Here is a tiny trained network, its code and every weight. The questions are about switching its units off for an input and a target symbol, where a switched-off unit gives its printed mean instead of its output.

import numpy as np


def w(rows, s, z=0):
    codes = np.array(rows[::2]) - 128.0
    scale = np.full(codes.shape[1], s)
    scale[-1] = z or s
    return codes * scale


def f(y):
    return np.maximum(y, 0)


def softmax(a):
    e = np.exp(a - a.max(-1, keepdims=True))
    return e / e.sum(-1, keepdims=True)


def log_softmax(a):
    a = a - a.max(-1, keepdims=True)
    return a - np.log(np.exp(a).sum(-1, keepdims=True))


def net(x, mask):
    ids = ['ΘΛΨΩαγεζημξπσ'.index(c) for c in x.split()]
    T = len(ids)
    res = E[ids] + P[:T]
    r = res
    for j in range(2):
        rows = slice(4 * j, 4 * j + 4)
        q, k, v = (r @ M[0][rows].T for M in (Q, K, V))
        z = softmax(np.where(np.tri(T) > 0, q @ k.T / 4**0.5, -1e9)) @ v
        o = O[0][rows]
        res = res + np.where(mask[j], z, o[:, -1]) @ o[:, :-1]
    y = f(res @ A[0][:, :-1].T + A[0][:, -1])
    res = res + np.where(mask[2:6], y, B[0][:, -1]) @ B[0][:, :-1]
    return log_softmax(res[-1] @ U[:, :-1].T + U[:, -1])


Q, K, V, O, A, B = {}, {}, {}, {}, {}, {}
E = w([
[47,193,183,108,147],'Θ',
[200,212,183,88,75],'Λ',
[119,144,136,182,90],'Ψ',
[67,54,113,126,145],'Ω',
[85,172,125,127,57],'α',
[145,154,204,124,66],'γ',
[161,53,117,77,60],'ε',
[84,107,252,156,71],'ζ',
[102,132,142,115,124],'η',
[131,231,79,83,135],'μ',
[124,173,82,153,118],'ξ',
[106,84,95,115,112],'π',
[145,98,76,175,107],'σ',
],0.019)
P = w([
[239,128,74,131,218],'0',
[92,148,68,110,33],'1',
[250,121,128,164,184],'2',
[64,170,55,64,90],'3',
[254,133,176,223,155],'4',
[62,86,78,88,99],'5',
],0.0081)
Q[0] = w([
[140,116,176,137,252],'h1',
[63,173,145,152,122],'h1',
[138,131,158,75,121],'h1',
[146,184,155,158,63],'h1',
[117,101,97,94,150],'h2',
[111,152,48,136,99],'h2',
[40,105,144,107,113],'h2',
[96,90,99,165,63],'h2',
],0.011)
K[0] = w([
[8,168,237,152,214],'h1',
[135,193,115,153,113],'h1',
[141,112,178,41,119],'h1',
[174,226,237,186,113],'h1',
[191,139,80,88,139],'h2',
[113,69,2,127,217],'h2',
[39,79,160,67,161],'h2',
[69,11,77,166,144],'h2',
],0.009)
V[0] = w([
[190,190,127,152,79],'h1',
[178,109,112,137,118],'h1',
[148,49,126,137,162],'h1',
[134,174,68,115,40],'h1',
[228,154,2,53,179],'h2',
[53,106,95,139,84],'h2',
[70,108,75,131,95],'h2',
[146,24,203,164,196],'h2',
],0.009)
O[0] = w([
[134,118,84,105,120,254],'h1',
[255,88,138,95,73,156],'h1',
[104,121,114,137,103,57],'h1',
[103,205,115,130,96,218],'h1',
[131,128,96,139,156,163],'h2',
[133,210,109,97,91,106],'h2',
[151,156,106,172,45,109],'h2',
[137,141,151,135,96,25],'h2',
],0.0094,0.0064)
A[0] = w([
[34,145,86,82,123,63],'n1',
[157,4,82,207,110,135],'n2',
[24,73,21,123,33,251],'n3',
[22,2,101,245,108,129],'n4',
],0.0073,0.0034)
B[0] = w([
[157,57,126,169,2,179],'n1',
[93,130,38,121,107,167],'n2',
[156,178,185,86,180,255],'n3',
[95,168,114,40,81,148],'n4',
],0.0096,0.0082)
U = w([
[148,253,149,93,74,153],'Θ',
[40,132,109,9,131,187],'Λ',
[123,84,197,107,118,166],'Ψ',
[127,105,53,219,72,113],'Ω',
[22,183,195,100,254,116],'α',
[162,123,128,247,95,163],'γ',
[91,208,89,105,239,18],'ε',
[158,82,181,113,135,105],'ζ',
[237,128,195,68,206,20],'η',
[155,14,102,94,51,57],'μ',
[120,172,87,211,163,111],'ξ',
[120,109,101,112,132,100],'π',
[99,81,139,151,187,254],'σ',
],0.0066,0.005)

Each question gives the input, a string of symbols that net reads in full, and the target symbol t.
The units are the heads (4 rows each of Q, K, V and O) and the neurons (one row each of A and B). Each row of codes is followed by its name. A weight is (code - 128) times the scale printed after its matrix; where a second scale follows, it is the last column's (O, A, B and U).
mask holds one flag per unit, heads first, then neurons. A switched-off unit (its flag False) gives its mean, the last column of its rows in O or B, instead of its output. The means were averaged over made-up inputs and are rounded, as every weight is.
A unit's drop is (log p(t) with every unit on - log p(t) with that unit switched off) / (log p(t) with every unit on - log p(t) with every unit switched off).
The circuit of an input: a set's keep is (log p(t) with only the set's units on - log p(t) with every unit switched off) / (log p(t) with every unit on - log p(t) with every unit switched off). Starting from all 6 units, units are removed one at a time, each time the one whose removal leaves the highest keep (on an exact tie, the one counted first), for as long as the keep stays at least 0.8.
circuit, biggest first: the units of the circuit, biggest drop first
heads that matter: for each layer, one digit per head in row order, 1 if its drop is at least 0.15 and else 0, layers parted by /
drop of u: that unit's drop, to one decimal
input σ σ Λ Ψ ε π, target Θ: heads that matter : 01
input ζ ξ ε Ψ Ω, target Λ: heads that matter : 10
input Ψ Λ Ψ Λ Ω, target Λ: circuit, biggest first : n4; n2; h1
input Λ Θ Ω Ψ α η, target Θ: circuit, biggest first : h2
input π Λ ε Λ μ, target ε: circuit, biggest first : h2; n1
input π Λ π Ω, target Θ: circuit, biggest first : h2; n3
input ε Λ Λ Θ, target Θ: circuit, biggest first : h2; n1; h1
input Ψ α γ σ Λ ξ, target Θ: circuit, biggest first : h2; n3
input Θ α η σ, target Θ: circuit, biggest first : n3; h2
input ε Ω ε Θ, target Θ: heads that matter : 01
input η ξ Ω ζ, target Θ: drop of h2 : 0.7
input Ψ Θ Λ ξ Λ α, target Θ: drop of h2 : 0.5
input Ψ Ψ Λ ζ, target Θ: drop of h2 : 0.9
